Below are the code and all the weights of a small trained network. Each question names an input and a class and asks about switching units off, where a switched-off unit gives its printed mean instead of its output.

import numpy as np


def w(rows, s, z=0):
    codes = np.array(rows[::2]) - 128.0
    scale = np.full(codes.shape[1], s)
    scale[-1] = z or s
    return codes * scale


def norm(h):
    return h / np.sqrt((h * h).mean(-1, keepdims=True) + 1e-5)


def f(y):
    return y / 2 * (1 + np.tanh(0.7978845608 * (y + 0.044715 * y**3)))


def log_softmax(a):
    a = a - a.max(-1, keepdims=True)
    return a - np.log(np.exp(a).sum(-1, keepdims=True))


def net(x, mask):
    res = np.array(x, float).reshape(1, 5) / 4 @ E
    u = 0
    for l in range(3):
        y = f(norm(res) @ A[l][:, :-1].T + A[l][:, -1])
        res = res + np.where(mask[u : u + 4], y, B[l][:, -1]) @ B[l][:, :-1]
        u += 4
    return log_softmax(norm(res)[-1] @ U[:, :-1].T + U[:, -1])


A, B = {}, {}
E = w([
[132,126,130],'x0',
[148,47,96],'x1',
[110,201,163],'x2',
[1,99,142],'x3',
[125,127,130],'x4',
],0.0055)
A[0] = w([
[124,130,117,3],'L0N0',
[29,143,157,82],'L0N1',
[3,129,112,185],'L0N2',
[32,179,130,29],'L0N3',
],0.011,0.0059)
B[0] = w([
[41,69,252,101],'L0N0',
[190,160,120,192],'L0N1',
[200,45,73,254],'L0N2',
[254,136,159,171],'L0N3',
],0.007,0.0063)
A[1] = w([
[179,164,25,252],'L1N0',
[158,231,254,247],'L1N1',
[56,89,85,250],'L1N2',
[164,140,190,152],'L1N3',
],0.0065,0.0031)
B[1] = w([
[252,147,252,254],'L1N0',
[5,237,253,189],'L1N1',
[172,201,215,141],'L1N2',
[81,147,126,145],'L1N3',
],0.0042,0.0069)
A[2] = w([
[57,96,78,9],'L2N0',
[30,69,31,173],'L2N1',
[196,167,137,57],'L2N2',
[127,32,2,187],'L2N3',
],0.0094,0.0015)
B[2] = w([
[116,206,206,101],'L2N0',
[1,203,177,127],'L2N1',
[94,97,195,253],'L2N2',
[47,177,41,245],'L2N3',
],0.0091,0.004)
U = w([
[201,134,201,68],'0',
[203,31,7,64],'1',
[14,228,73,254],'2',
],0.011,0.0048)

Each question gives the input, the list of numbers given to net, and the class t.
The units are the neurons (one row each of A and B). Each row of codes is followed by its name. A weight is (code - 128) times the scale printed after its matrix; where a second scale follows, it is the last column's (A, B and U).
mask holds one flag per neuron, layer by layer. A switched-off neuron (its flag False) gives its mean, the last column of its row in B, instead of its output. The means were averaged over made-up inputs and are rounded, as every weight is.
A unit's drop is (log p(t) with every unit on - log p(t) with that unit switched off) / (log p(t) with every unit on - log p(t) with every unit switched off).
The circuit of an input: a set's keep is (log p(t) with only the set's units on - log p(t) with every unit switched off) / (log p(t) with every unit on - log p(t) with every unit switched off). Starting from all 12 units, units are removed one at a time, each time the one whose removal leaves the highest keep (on an exact tie, the one counted first), for as long as the keep stays at least 0.8.
circuit, biggest first: the units of the circuit, biggest drop first
unit that matters most: the unit with the biggest drop
top k neurons: the k neurons with the biggest drops, biggest first
top k neurons in layer l: the k neurons of layer l with the biggest drops, biggest first
drop of u: that unit's drop, to one decimal
input [7,-3,7,7,-6], class 0: circuit, biggest first => (L0N2)
input [-3,-3,4,8,5], class 0: top 2 neurons => (L0N1 L0N3)
input [-5,8,0,2,5], class 2: top 4 neurons => (L2N3 L1N0 L0N3 L0N1)
input [-3,-1,7,-8,4], class 2: circuit, biggest first => (L0N2 L1N1)
input [-5,-2,6,-7,1], class 2: top 3 neurons => (L0N2 L1N1 L0N3)
input [1,8,0,4,5], class 2: top 2 neurons in layer 2 => (L2N3 L2N1)
input [1,-8,8,7,0], class 0: top 2 neurons => (L0N2 L0N3)
input [3,7,-2,1,-5], class 2: top 4 neurons => (L2N3 L1N0 L0N1 L0N3)
input [-5,0,6,6,-5], class 0: top 2 neurons => (L0N3 L0N1)
input [8,-2,7,-3,1], class 2: circuit, biggest first => (L0N2 L0N3)
input [-7,-1,1,-1,-2], class 2: top 3 neurons => (L0N2 L1N1 L0N1)
input [6,5,2,8,0], class 1: top 3 neurons in layer 0 => (L0N1 L0N2 L0N3)
input [1,2,-2,4,-3], class 2: top 2 neurons => (L2N3 L0N3)
input [8,7,-5,7,0], class 2: unit that matters most => L2N1
input [0,-1,7,7,1], class 0: top 2 neurons => (L0N1 L0N3)
input [0,4,5,1,-5], class 1: top 2 neurons => (L0N2 L1N1)
input [7,-5,4,8,-4], class 0: top 3 neurons in layer 0 => (L0N1 L0N2 L0N3)
input [7,-7,2,4,-7], class 0: drop of L2N3 => 0.0
input [0,6,-3,4,-7], class 2: drop of L2N3 => 0.2
input [7,-8,2,3,-5], class 0: unit that matters most => L0N2
input [-4,3,7,7,6], class 1: drop of L0N2 => 0.7
input [8,8,-7,7,4], class 2: drop of L2N1 => 0.2
input [-8,5,-2,1,-4], class 2: top 2 neurons in layer 0 => (L0N1 L0N3)
